Below are the code and all the weights of a small trained network. Each question names an input and a class and asks about switching units off, where a switched-off unit gives its printed mean instead of its output.

import numpy as np


def w(rows, s, z=0):
    codes = np.array(rows[::2]) - 128.0
    scale = np.full(codes.shape[1], s)
    scale[-1] = z or s
    return codes * scale


def f(y):
    return y / 2 * (1 + np.tanh(0.7978845608 * (y + 0.044715 * y**3)))


def log_softmax(a):
    a = a - a.max(-1, keepdims=True)
    return a - np.log(np.exp(a).sum(-1, keepdims=True))


def net(x, mask):
    res = np.array(x, float).reshape(1, 3) / 4 @ E
    y = f(res @ A[0][:, :-1].T + A[0][:, -1])
    res = res + np.where(mask, y, B[0][:, -1]) @ B[0][:, :-1]
    return log_softmax(res[-1] @ U[:, :-1].T + U[:, -1])


A, B = {}, {}
E = w([
[101,105,226,82],'x0',
[250,172,153,129],'x1',
[166,102,108,37],'x2',
],0.014)
A[0] = w([
[102,151,147,252,168],'neuron 1',
[128,171,57,122,255],'neuron 2',
[184,179,160,130,187],'neuron 3',
[46,141,132,136,173],'neuron 4',
[167,33,95,64,31],'neuron 5',
[143,117,76,128,106],'neuron 6',
[90,47,89,116,114],'neuron 7',
[130,76,210,86,183],'neuron 8',
],0.016,0.0021)
B[0] = w([
[175,142,180,113,246],'neuron 1',
[54,233,136,89,198],'neuron 2',
[200,102,49,43,228],'neuron 3',
[218,146,99,92,209],'neuron 4',
[201,149,253,174,211],'neuron 5',
[111,194,144,135,166],'neuron 6',
[237,104,83,122,197],'neuron 7',
[87,255,56,138,233],'neuron 8',
],0.0099,0.013)
U = w([
[160,118,26,92,122],'0',
[129,177,251,150,143],'1',
[24,248,83,103,98],'2',
[65,139,115,57,255],'3',
[45,51,164,168,46],'4',
[90,24,160,202,47],'5',
],0.011,0.0065)

Each question gives the input, the list of numbers given to net, and the class t.
The units are the neurons (one row each of A and B). Each row of codes is followed by its name. A weight is (code - 128) times the scale printed after its matrix; where a second scale follows, it is the last column's (A, B and U).
mask holds one flag per neuron, in row order. A switched-off neuron (its flag False) gives its mean, the last column of its row in B, instead of its output. The means were averaged over made-up inputs and are rounded, as every weight is.
A unit's drop is (log p(t) with every unit on - log p(t) with that unit switched off) / (log p(t) with every unit on - log p(t) with every unit switched off).
The circuit of an input: a set's keep is (log p(t) with only the set's units on - log p(t) with every unit switched off) / (log p(t) with every unit on - log p(t) with every unit switched off). Starting from all 8 units, units are removed one at a time, each time the one whose removal leaves the highest keep (on an exact tie, the one counted first), for as long as the keep stays at least 0.8.
circuit, biggest first: the units of the circuit, biggest drop first
top k neurons: the k neurons with the biggest drops, biggest first
drop of u: that unit's drop, to one decimal
input [-8,-4,0], class 2: circuit, biggest first => (neuron 2)
input [2,3,-3], class 3: top 3 neurons => (neuron 5; neuron 7; neuron 4)
input [6,5,3], class 2: top 3 neurons => (neuron 8; neuron 7; neuron 4)
input [-4,3,0], class 2: top 3 neurons => (neuron 2; neuron 7; neuron 4)
input [7,-7,-1], class 0: top 4 neurons => (neuron 7; neuron 4; neuron 2; neuron 6)
input [5,2,3], class 2: top 2 neurons => (neuron 8; neuron 1)
input [-6,-1,-6], class 1: top 3 neurons => (neuron 1; neuron 8; neuron 3)
input [-1,-2,5], class 1: top 2 neurons => (neuron 5; neuron 3)
input [3,5,-3], class 0: top 2 neurons => (neuron 3; neuron 5)
input [-6,3,-3], class 2: top 2 neurons => (neuron 2; neuron 5)
input [-1,-6,-8], class 1: top 3 neurons => (neuron 1; neuron 3; neuron 8)
input [-1,-7,-6], class 0: top 3 neurons => (neuron 4; neuron 5; neuron 7)
input [-4,-3,-4], class 1: drop of neuron 1 => 0.9
input [2,-7,5], class 0: circuit, biggest first => (neuron 7)
input [-6,-4,1], class 2: drop of neuron 6 => 0.2
input [-2,7,8], class 1: drop of neuron 5 => 2.0
